[ -2  -9  32  10   8   2  -9   0  21  -9 -16  11  -9 -12 -11  27 -14   1
 -15  21 -15  41  10  -4   3 -20  -1   8   2   1  16   2   5   9 -19]
U
[  0  -9  13   5  -4  17  -2  20  10  -9 -11  13   1 -28  -9  12  -2 -14
 -28   6 -44 -31   5 -10   4 -16  15   6  17  12  11  13  22   6 -20]
U
[ -5   3   1  11  12  12  10  -8  -1  -6   5  -5  -5 -14 -25 -36   2 -29
  -8   7 -12 -32  -8  -7  27   1  22   4  28  -5  15  21  -7  10  13]
C
[ -4  -5  13 -23  -3 -20  15 -12  -5   1  12  -8  -8  26   3   0   6   9
  12  13  23  27  -1   4   1  30 -13  -8  -7   0  -7 -10 -17  -9   0]
U
[  5   3   4 -15  -3  17   0  14  -2   3  19  13  -7  -7 -11 -10  -1 -21
   8  -4  -3  -5  -1 -18   2   0   3 -13  29  -3  16  10 -21 -36  18]
C
[  4 -11  49  -5   0   5  -7  12   2   5   4  -5   3  -4  11  24  -1 -31
  -5   3 -17  -4   9 -16  -7  -8  -8   1  -4   2   6  -3   6  -9 -23]
U
[  1  11  21  -4   4  13   1  19   7 -17  -5 -21   8 -11 -23  -8   0 -23
 -30  16 -46 -20 -10 -12   9 -10   0  -8  46 -10  12   3  -9  -8 -28]
U
[ -9  10  19 -31   5 -14  29  -5   1  10  17  -1   4  -2  -8   1  13  16
  20   4  17   8  -6 -33   0  24 -21 -18   8  -6   3 -14 -24 -13  37]
U
[  8   0   9 -17  -4  18 -12   4 -13  -7   9  -9 -10   4   8 -16  -5 -34
 -10   4 -16   4   7 -17  -3 -14 -13   1  13  -9  19   7 -13 -35 -29]
C
[  5 -10  53  22   8   9  -9 -12   7  -4 -10   9 -12 -20 -15   5   6 -18
 -11   5  23 -17   3  15  31  -5  -9   2   9  14   0  18  11  23  -2]
C
[ -1 -10   8 -21 -14  27   7  25 -17  -2  -3 -13   4  24   5 -18 -28 -32
 -11   8 -24 -10  27 -35   5  -8 -10 -23  19 -10   6  -2 -17  -6 -31]
C
[ 16  -4  39 -23  -6  14   1   0  -8  -1  14   7 -10  -3   4 -10  -4 -36
  -7  14 -13   1   5 -13   8  -1   3   5   9 -21   8   3 -15   1 -35]
C
[  1   6   6   2  -8  -3   6   2   3   1   1  -6   3   6  -4 -10   4 -14
  -2   3 -20  -2  -5  16   2   1  -7 -14   6   8  -1   6 -11  -2   0]
U
[ 10 -10 -23  -6  -8  19 -10  -3 -14 -12  -4  -6  -4 -13  10  13  -6 -10
 -16   0   6   4  14   0   1  -4  -6  -2  -9   0   7   7   6  -4 -34]
C
[ 13  -2   8  13  18  -2 -11  -5  22  -2  -5  18 -10 -21 -12  19  -7  11
   4  -4  16  -7   4   4   9  -9  13   9 -10   7  -5   1   4  12  27]
U
[ -3   2  15 -15  -3   5  15   4   7   7  17   8 -11   3   0   1   2   9
  10   4   4  14   6 -15  -9   8  -1 -10   2  -7 -11   0 -25 -15  26]
U
[-14  -2  31  11  -7   4   4 -12  16   5   5 -12  -5  -6 -19 -10  23 -26
 -11  11  10  -2 -15   0  23   3   5  -3  20   5   0   8   2  -2   8]
U
[ 14   1 -20   2   0  13 -12 -22 -16  -3  15   4 -12  10   4 -19 -14 -16
  19  12  11  21   5   7   7   8  15   1   0 -19   1   5  -5  -1  20]
C
[ 11   9 -24 -10   8   8  -9 -11  -1  -3   3  10   2  -5  12  14 -11  14
  20   7   7   6  10 -18  -8  -7  -1  -9 -16 -10   1  -1   6  -7  14]
C
[ 13   8  -7  -6  -1 -12  -1   0  -4  -2  -1  -2   6   5   0  -3   6   2
  -7  -2 -26  -1  -3  -4  -5   0   0   2   0   2 -14  11   3 -12   1]
C
[  5  10   4 -17   3  14   2   2 -14  10   2  -1 -10   0   4   6   4  -5
   2   0   6  -2  -6 -10  -7  17  -2 -11   6   3   3  -7  -3  -3   5]
C
[ -1 -10  26 -13  -1  -8  -2  12   3  -4  -6  -3   5 -15 -31  -2  -1 -16
 -16  15 -29 -14  -3 -18   5  -2   5   1  14 -14  20   7  -7 -11 -30]
U
[ -9 -12  51  22  -9  24 -13   4  12 -24 -24 -15   5 -17 -16  -8  21 -42
 -42  17 -37 -44  -2  25  22 -17   6   2  21   3  12 -12  16  26 -62]
C
[ -6   4 -14  13 -10  19 -39  -5 -11  -3  -5  -6  -1 -17   5 -14   8 -23
  -8   1   2   2  -2  -1  -2 -19   7  -1  12  -1   7  10   5   0  -4]
C
[ 16  -5  38   8   5  -6 -12  -2  23  -6 -14   5  -8  -1  10  36 -18   8
  -6   9   7 -17  10   0  -1  19   7   0 -15   5  -1  -1  -3  10 -25]
U
[ -5   6  35  -8   5  10  11  -9   0  -3  17  -9 -12  15   3 -18   9 -16
  -2   5  20  18  -9  -4  12   6  -1 -14  12  -3   6 -13 -10  -2  10]
C
[ 19 -10  14 -16   2  -4  -2  -1  33  -3   9  14  12  16  -1  24 -22  18
  19   1  15   9   2   5  -6   5  15  -9 -22 -10  -5  -4  -6  -9   6]
U
[  5  14 -70   8  10 -18  -2  -7  -3  19   2  13  15 -10  -5  -1  11  45
  35 -28   6  16 -10   2 -14   5   0  16 -12  -2   0  11   3 -21  79]
U
[ -3  18 -35   4   2   9  -4   1 -16   6  10   1   0  -7   1 -39   6 -16
   9  -1  10  12  -6   6  -4   9   7  -5  12  -4  -1  11  -7   5  30]
C
[-15   1   5  15   0  17  -6  -3  11  -5  -3  -3  -5  -8 -18  -7  13 -16
  -3   4  -7  -9   1  15  22   8  10  -8   1   1   6   8   9  13  -6]
C
[ -9 -11  32  -3  -1   5  -1 -16  13  -5  -2  11  -8  -2   4  -4  16 -14
 -14  10  22  -2  -1  -1   8   1  -2  -4  13  13   5   6   4  16  -2]
U
[  5  -7   5  -5   0   7 -13  -5   1  -3  -3  12  -7   2  17  18  -7 -10
   1   4   9  -6  16   3   3   9   8  -4  -7   9  -3   4   6   0 -17]
C
[-3 -2  2  0 -3  0  2 -2 -4  1 -7 -1  1  7  0 -1  3 -6 24 -3  2 -2 -1 -6
 -8  3 -7  6  1 -2  6  7  1 -3 -2]
U
[  1  -6  11  19  -2  33 -38  -2  -6  -7 -20  -5   5 -23  -3  -5  13 -22
 -15  -7 -10 -15  -4  -4   2 -45  -1   5  15   4  11  16  29  13  -3]
U
[-20  -1  24  -6  -8  11  23  14  -1  -4  -7 -21  14   1  -1 -16  18 -39
 -20   7 -17 -14 -10 -14   4   1 -13  -7  18   1  11   3  -6   5 -34]
U
[ 14   1   3  13  13  16 -25  -7   9 -12  -2  22 -17   0  -1   9 -16  -1
   2  -2  14  -4  16   8   3  -9  28  -6   0   6   5  16  36   4  -1]
C
[ -6 -13  -2   7 -10   5 -12   9   2 -13 -17  -1   1 -18  -4   9  -6 -11
 -12   2 -41 -50   6  -1   6 -21   3   3  -4   2   2  13  15  -5 -29]
C
[ -9 -13  53 -10  -8   3   9  19  11  -4   6 -14   6   2 -12  -1  22 -32
 -23  22 -33 -22  -8 -17   0   3 -21  -1  23   0   9  -4 -12  -1 -39]
U
[ 13 -14  -5  32  15  20 -17 -21  10  -4   2  20 -21  -3   2   0 -17   1
   8  -4  30   4   7  13  12 -15  25   1  -1   5   2  15  16   9  37]
U
[ -2  -2  25   0   1  -3   7   7  13   0   2   9  -9   0  -7  13  -1  -7
   0 -11  -9 -11  -1 -12  -6  -3   2  -8   0   5  -3  12  -3  -4   6]
U
[  4   4 -15   1  14 -12  -1  -6   6   5   3  10   0  -8  -8   1   4  26
  14 -23  28  -2  -3   0  -6   2  11   3   3   4   4   4  -2   3  38]
C
[ -6   0  19  -6  -1  -6  -3   6   3  -6   0 -14   0   3   4  -7   0 -17
 -16   6 -29 -12  -2 -16  -6  -6 -14  -4  15 -10   6   4  -4  -5 -38]
C
[ -3  -1  28 -29  -4   0   7  22   0   0   9 -17   5   2 -16 -16   0 -21
 -17  10 -47 -18 -15 -16  -2  -1 -12   0  27 -12  20  -4 -37 -27 -18]
U
[  4  -9  46   9  11   3  11 -12  26  -8   0   7 -17  -2 -22   8 -11  20
  -4  19   4 -11  -3   9  11  -2  10   8   7 -16   1  -1  -2  14   4]
U
[-12  -4  17 -22  -6  15  12  12  -2   2  13  -7   5   8  -1 -26   3 -23
  -8  17 -19   1 -32 -14   5   8  -8 -55  20 -15   9  -2 -21 -14 -10]
U
[ -1 -14  30   6 -10   4  16   8   9 -10   3 -24  -7  -9 -14   0  -8 -16
 -16  12 -35 -22 -14 -17   5   2   3   2  18   1  14   1  -4   5 -20]
U
[ 11  22 -63 -18   3 -12   5  21  -9  16  20  16  16  -6   1  17  -2  35
  21 -15 -19  19 -10 -10 -23  14  -6  -7  -3 -22  -1  -6 -31 -32  55]
C
[  4   8  -9 -10  -1  -4   4   9  -6   7  16   3   4  -5   3   7  -6  11
   4 -12  -7   8   3 -12  -8  -3 -11   2   9  -9   4 -10 -19 -22  18]
U

[-15  10   5  12  11  20  24  16  -3   2 -42  34  15 -13 -28  -9  -4 -20
  -8  25 -14 -18 -13   1 -17  47 -15 -32  -6 -13   4  -1 -20   1 -14]
<46>
[ -1   9   0  13   1   6   2  26  -2 -22 -36  22   7  16   6   3 -13  -7
  30   0 -15  12 -28   7 -14  -2  -7  -5   8 -22  -1   3 -13  -4   2]
<54>
[  2   5   0  21  11  17  28  22  -6   6 -36  46  15  -6 -29 -10  -6 -23
  -7  13 -23 -13 -13  10 -13  42 -13 -22   9 -13   0  -8   4  -4  -2]
<46>
[  7   2   9  21  18  19  32   5  27 -13 -33  33  24   5  -3  -3   4  -7
  11  16  11 -13  -9   4 -13  34  -6  -8 -11  -2   8  -4 -19  -5   8]
<42>
[  2   0   3   8  11  -4 -17  15  -4 -10  -9  -1  -6   6   3  -1  -2   5
   4   8  -7   1  -7   5  -7   5   1  -9   2  -6   0  10  -3   0  -2]
<45>
[-28  12  11   7  25  23  14  15  14 -27 -13  20   5  -8 -18  -2  -8 -20
   5   2 -15 -16 -11  14  -4  25  -4 -14   0 -18   7   7 -10   8   0]
<59>
[ -9   5  42  10  22  33  31   9  10 -16 -17  55  37   5 -17   2   1 -25
  15  -2   0  -4 -21  11 -14  35   1 -20   1 -22   5   9 -11   3   6]
<42>
[ -6  -6  23   3   9  36  56  24  12 -24 -52  86  47   7 -32 -12   3 -46
  -2   8  12  -7 -13  15   2  41 -12 -24  -1 -19  18 -16 -19   0  -3]
<42>
[  3   1  -2  36  23  -2   2  15  29  12 -10 -17   1  12  13  10   4  10
  -2   2  -9  -4  -3   2  -2  17   0  10  -8  23  -8   6 -14  -7  12]
<59>
[ 13   7  -3   5   8  29  39   6  -2  17 -24  41  10 -16 -28 -16  -1 -17
 -15  24 -16 -24  10   4  -4  47 -18 -14   2   3   7  -5   5   0 -12]
<46>
[  1   0  10  12   6  18  11  10  -9  -2 -28  33   0  11  -5  -4   0 -11
   0   8 -13   1 -13   6   1  14  -8  13   0  -4   6   3  -6   0   0]
<46>
[  0   2  10  16   6  20  24   9  -3 -13 -25  55  13   8  -9  -7 -12 -26
   3   4  -8 -17  -9  16  -1  18  -3  -3  18 -14   5   3 -16   8   7]
<59>
[ -3   9  16   9  19   3   7  15  -6 -27 -29  29  15   8  -4  -4  -7 -10
  38   9 -15   9 -25   5  -8  16  -8 -13  -7 -25   7  -6 -12   0 -10]
<42>
[  5   0  14  23  15  24  18   5  -5   0 -45  39  17   1  -4  -8  -3 -15
   1  19 -12  -7  -6  13  -5  54  -5 -18 -10   0   7  -7 -17   1   5]
<42>
[-12   8   2   4  17  18  21  18   9  -7 -35  25  15   6 -16   0  -6 -17
  -2  13  -6 -15  -4   8  -5  14  -8 -21   2 -20   3  -6 -17  -4   3]
<46>
[ -3   4  12  14  19  11  24  18  -5 -12 -39  41 -13   9 -12 -17   0  -2
  -4   5 -15  -1  -6   5   0  20 -15  -9  -3  -5   4   1  -9   6  -6]
<46>
[-13  -2  24  53  45  25  -2  18  24 -19 -90  46   8  45  -1   0  -5 -12
   6  32 -17  -2 -38  21 -21  34 -11 -24   0 -29   7  14 -41  -3  -3]
<42>
[-39  -8  17   8  26  33  15  40  22 -44 -54  50  40  16 -44 -11 -20 -50
  12   3  -1 -26 -28  25  -1  45  -6 -37  14 -42   2   0 -16  -4   1]
<59>
[-18   4  14   6  11  -7  17  24 -10  -1 -48  28  17 -14 -21   3   9 -13
 -11   5  -1   7 -24  -9 -24  23  -7 -15 -13 -22   2  10 -13  -7 -23]
<42>
[  2   8  -9  13  15  13   4  17 -18   0 -17  13 -14 -12  -4  -7  -9   1
   3  10 -20  -8   1   4  -7  29  -7  -6  -6  18   3  -3  -4  -3   4]
<46>
[-21  -1  13  10   8  18  18  15  -9  -2 -41  44  -3   7 -11  -5   5 -13
  -9   6 -21   8 -12   8  -9  14  -3 -11  -4 -11  11  15 -29  10 -16]
<60>
[  0 -12  24  30   7  22  -7   5  -7   3 -49  61  19  23 -23  -5   4 -40
  -9  17 -12   3 -14  11   0  43   3 -20   1 -12   7  17 -16   8  -8]
<42>
[ -4  -1   6  20  16  16   4  16  -4 -12 -34  30   4  13  -6  -4  -2 -12
  -5  10  -6   5 -15   8  -9  15  -2 -13   0  -5   9   2 -24   4   5]
<45>
[ -3  -1  14  15  48  21  13  15   2 -11 -41  32  15   7 -14  -7  -6 -15
  -7   7  15 -11 -12  15  -3  33 -10 -11  -9  -3   7  -9 -13  -4   0]
<46>
[-17  -3  27  28  21  24  33  32  19 -15 -76  55  46   7 -40 -13   0 -38
 -19  21 -30 -12 -22  20   1  55 -13 -33  -2 -28  13   0 -26   4 -13]
<46>
[-20   0  10  15  21  30  32  29  17  -8 -44  53  31   9 -29   0  -4 -40
   2   7   7 -19 -17   2  -6  42  -5 -18   4 -14   2   4 -15  17   8]
<42>
[-12  -6   9 -12 -10   1  15   5  -8 -21 -26  27  -5 -11 -10 -10   4   1
   3  19  -9   6   6   0   2   0  -6  -1  -7 -19   5  -7 -12  11 -18]
<54>
[  0  -5   2  19  10   8   4  17 -17  -4 -37  28   6   5  -9   1  -8  -6
  -4  19 -11  -5 -12  11  -4  32  -7 -13  -3  -5   0   2 -16  -3   2]
<45>
[ -5  -9  16  19  10   9 -10  -6 -21 -14 -45  18  15  11 -11  -3   8 -16
  -9   4 -22  20 -27   8  -2  11   3 -29  -8  -9  14   1 -22   6  -5]
<60>
[-17  -3  10  -7  12  26  11  26   1 -37 -33  28  -2  11 -17  -8 -10 -21
  13   4  -2  -3  -5  20   2   8  -2 -15  10  -9   9   5 -21   3   2]
<42>
[-14   4  15  11  19   6   1  21   9 -12 -26  24  14  -8 -26 -12  -6 -19
  -5  16 -26  -6  -8  10   4  42 -13 -20  -6  -7   8  -6  -1  -4  -8]
<46>

[  4  -1   3 -12 -29  10   8  14 -28   8 -12   6 -14   8   3   4  -4   6
  -6   5   6 -14  11   4  -6   1  11 -23 -27  -5  -6 -10   5   6  -6]
Y
[ 13  -1   4   8  -2 -11  -1  -3 -13  -1  -3  -8  -3 -12  -6  -3 -14  -9
  -4   0  -4   1 -26   1  -6 -10 -12  28  -1  12  -1 -12  -3   5  -6]
Q
[  8 -13 -16 -14   0 -10   3  17   1  -2  -5  -4 -10  -5  -9  17  -5 -10
  22  -5  10  15   2 -14  -7  13 -10  11  -8   5  15  -7  10   3   0]
Y
[ -7   2  17  11   0  27   4   7  19   9 -15   5 -22  11  -7   3 -13  -5
   8  -7   2  12  10 -11  20   3   3 -26   0   6   1  -6  -6  -9  -7]
Y
[-14   1   4   9  -2   2   2   7 -10 -10 -13  -4  -4  13   1  -1   0   5
 -19 -12   3 -13  33   0  -4  -2   6  10  -8  -1 -20  10  13   0  -7]
Q
[-48   6   4  -2  -9 -13  13  15 -12  -6 -20  -9 -13  10   0  -5  -9   1
 -11  -6 -29  -1  19  -2   4  22   4  -1 -19  14  -9 -19  11   1   4]
Q
[-15  -7   8 -10  -4   2   4   6 -20   6 -11   7 -18   8   3   9  -3   6
  10   1   2  -7   1   3   3 -11   2 -20 -18  -1  -2 -13   2   0  -5]
Y
[-25   8   4  11 -15  11  -5  -2   6   8  -1   5  11   5  -9  -7   4 -13
 -14   0  -4  -5  10  -9  -3  16  12  -8  -6   4  11  -4   4  -1   0]
Y
[ 11   6   3  -9  13  -8   5   5  15  -9   5   3  -5 -11  -4  12   4  -9
  29   1   1   9  -7  -1   6 -12  -1   5   9   2  -2  -1   3  15   5]
Y
[ -8   9  -5  12 -22   5  -4   8  -6  -1  -9  -1  10  11   0   2   9   2
 -13 -11  12   4  -5  -3  -5   3   0   3 -15 -10 -15  14   9   6  -2]
Q
[ 11   5   9 -14 -22  -1   7  11  -6  -8 -16   0 -12   5  -1   1  -2   0
  -7 -18  -1  -1  12   1  -5   3   8  -6  -9  10  -5   8   1  12 -14]
Q
[ -4  -3 -16   2 -41   0  -2  11  -7  10  -8   2 -16  16   5  -6   2 -16
 -13  -1  -9   9   2   0  -2   8 -15 -10 -18  -4   2   0  -1   8  -2]
Q
[-11  -5   1 -16  39   4  -2  -2 -24  13  -8   8 -20  -1  15   1   2  19
   2  13   5 -19   5  13  -2 -19  12 -34 -18   3 -17 -10  -5  -2  -1]
Y
[ -4  -8  14 -11  -2  16  -3   5 -13   4  -7   2  -5   5  -4  -1  -2   3
   1   3 -10 -13   4  -4   1   7   4 -32 -17   7  -5 -17  -5   2  -8]
Y
[ 11  -2   8   3 -20  13  12  14   6   3 -15  -1  -1   2  26  -1 -15   4
  21 -16  22  -2  -9  -5  -3  11 -12   0 -15  -5  -4  -2  11   1  -7]
K
[ 20  -2  -1  -8   2 -12   9  -3 -15 -10  -1  -6   0   2  -6  -3   5  -1
  -6  -2  -9  10   7   1   2   8   1  18   5   0  17  10   7   2   1]
Y
[ 25  -4   8   0   8  18   0 -13  -9   4  -3  10  -2  -1  -4   0   3  -4
  10   8   6 -18  -1   5   2  14  22 -20 -13   0   5  -8   4   0  -3]
Y
[  8   4   2   5 -13   6  -4   3  -5 -12  -5  -4   2  -4  -1  -2 -11 -25
 -16   4 -12   0 -32  -3 -20  -3 -11  43 -26   9  -5  -3  -6  -1  -8]
Q
[ -6  -2   4 -10  10   4 -12  -3 -28   9  -6   8  -8  -1 -10   2  -5   5
  -3   9   3 -14   1   7  -6  -9  10 -11 -10 -10  -4   0 -13  21   0]
Y
[ 14   0   5   0  17   3  21  -2  20  -1  -5  -8 -22  -3   5  16  -7  -2
  23  -7  -1  19  10 -12  27  -5   4 -11  12   8  21  -5 -12  -6  -5]
Y
[-22  -4   3  -4  18  -5  18  -4 -25 -20   1 -14  -9  15 -19   5  -9  -4
  -3   0  -2  14  22  -9  18  -1  -9  -1  14  14  48   8  17   5  -7]
Y
[ 14  -9  -2 -12  -7  -1  13   2 -19 -14  -9   2 -17  10 -10   0 -14  -7
 -12  -5  -9  12  12  -3  11  13  -4  -1  -3   5  20   7  12   8   0]
Y
[ 31   2   6  -5 -26   7  15  29  -5   0 -34  -8 -37  17   0  -4 -23 -21
 -15  -6   3  25  -3 -15  -1 -11 -30  -6 -23  -1   1   7 -20   7 -21]
Q
[  8   7   1  -5 -14  16 -19  16  -4  -4 -10  10  -8   6  -1  -2  17  -4
  10 -16  13  -1   3  -6   3  20   6   4 -16  -5 -23   1   9   5  18]
X
[ 18  -6   7  -7   4  21  -7 -11  -9   4  -5   8  -6  -8 -10   0   3  -2
  12   5  -4 -13   8  -7   2  10  14 -32  -3  -6   2 -12   8   3 -12]
Y
[ -2   4 -14  10 -20   4  11  16  -9   8  -4   4   9   8  -6  -6   0 -17
 -16   7  -6   5  47  -9  -2   9 -11   2 -27 -11   3  14   6   5   2]
Q
[ 22  -8  -5 -12  -2  -2  14   3 -23  -3 -14  -5 -12   9  -1  -3  -2  -4
   3  -6  -9   4  12  -5   8  17  -3  -1   2   6  19   0   2   8  -2]
Y
[-48  -4   7  -5 -20 -11   8  25 -20 -10 -27  -1  -5   6   5  -4 -19   1
 -17 -10  -2   2  16  -3  -2  12   5  16 -27   9  -4 -26  17  -9  -1]
Q
[ -1   2  -3 -12  27   0  -2   5   6   5   5  -1  -2 -11  -2  -8  15 -11
 -10  15   5   2  -3   4 -15   3 -18   0   5  -9   1  15  -5   3   5]
Q
[-28  -1   1   6   1 -12  17   5   4  -8 -14  -8 -15  -9   9   2 -20  19
 -17 -13  -3   7   4  -3   5 -27  13  12   9  11  -8 -20  -4  -9  -1]
Q
[ 11   1   0   2  -8  -4   8   6   5   6  -8 -11  -8  -6 -14   8  -1 -14
 -18   3  -8   8 -14  -9  -9  -6 -11  20 -23   3  -1  -1 -24   5 -15]
Q

[ -6  -4  11  44 -24 -45 -28 -50  -9 -30  30  17  28 -21  11  11   7 -30
 -14   6 -79   0   4  20  -3   9   4  -5 -10  12   1  20  -6  15 -34]
LH
[-12  -6   8  36 -29 -31   3 -15  -4 -12  32   7  52  -2   9   9  14 -29
   0   7 -45  -1 -10  10   3  16   2  16  -5   8   3 -11   1  13 -42]
LH
[ -7   2   3  31 -20 -25   6 -21 -10 -13  25 -12  42   0  -2  13   7 -29
  -3  12 -31   1  -8  10  -1   7   7   7  14 -10   6 -22   2  13 -40]
LH
[ -7  -1   2  25 -10 -32  -3 -22  -7 -14  29   8  39   3 -17   7   7 -28
  -4  12 -34   3  -5  14   3  13   4  12  -9   2  -2   6   1  11 -35]
LH
[-11   4  -6  22 -20 -36   3 -11 -12 -21  30  -2  63  13 -15   2   9 -45
  -1  -1 -31   2  -6   8  -1  19   6  12 -24  -8  -2 -18   2  10 -50]
Sl
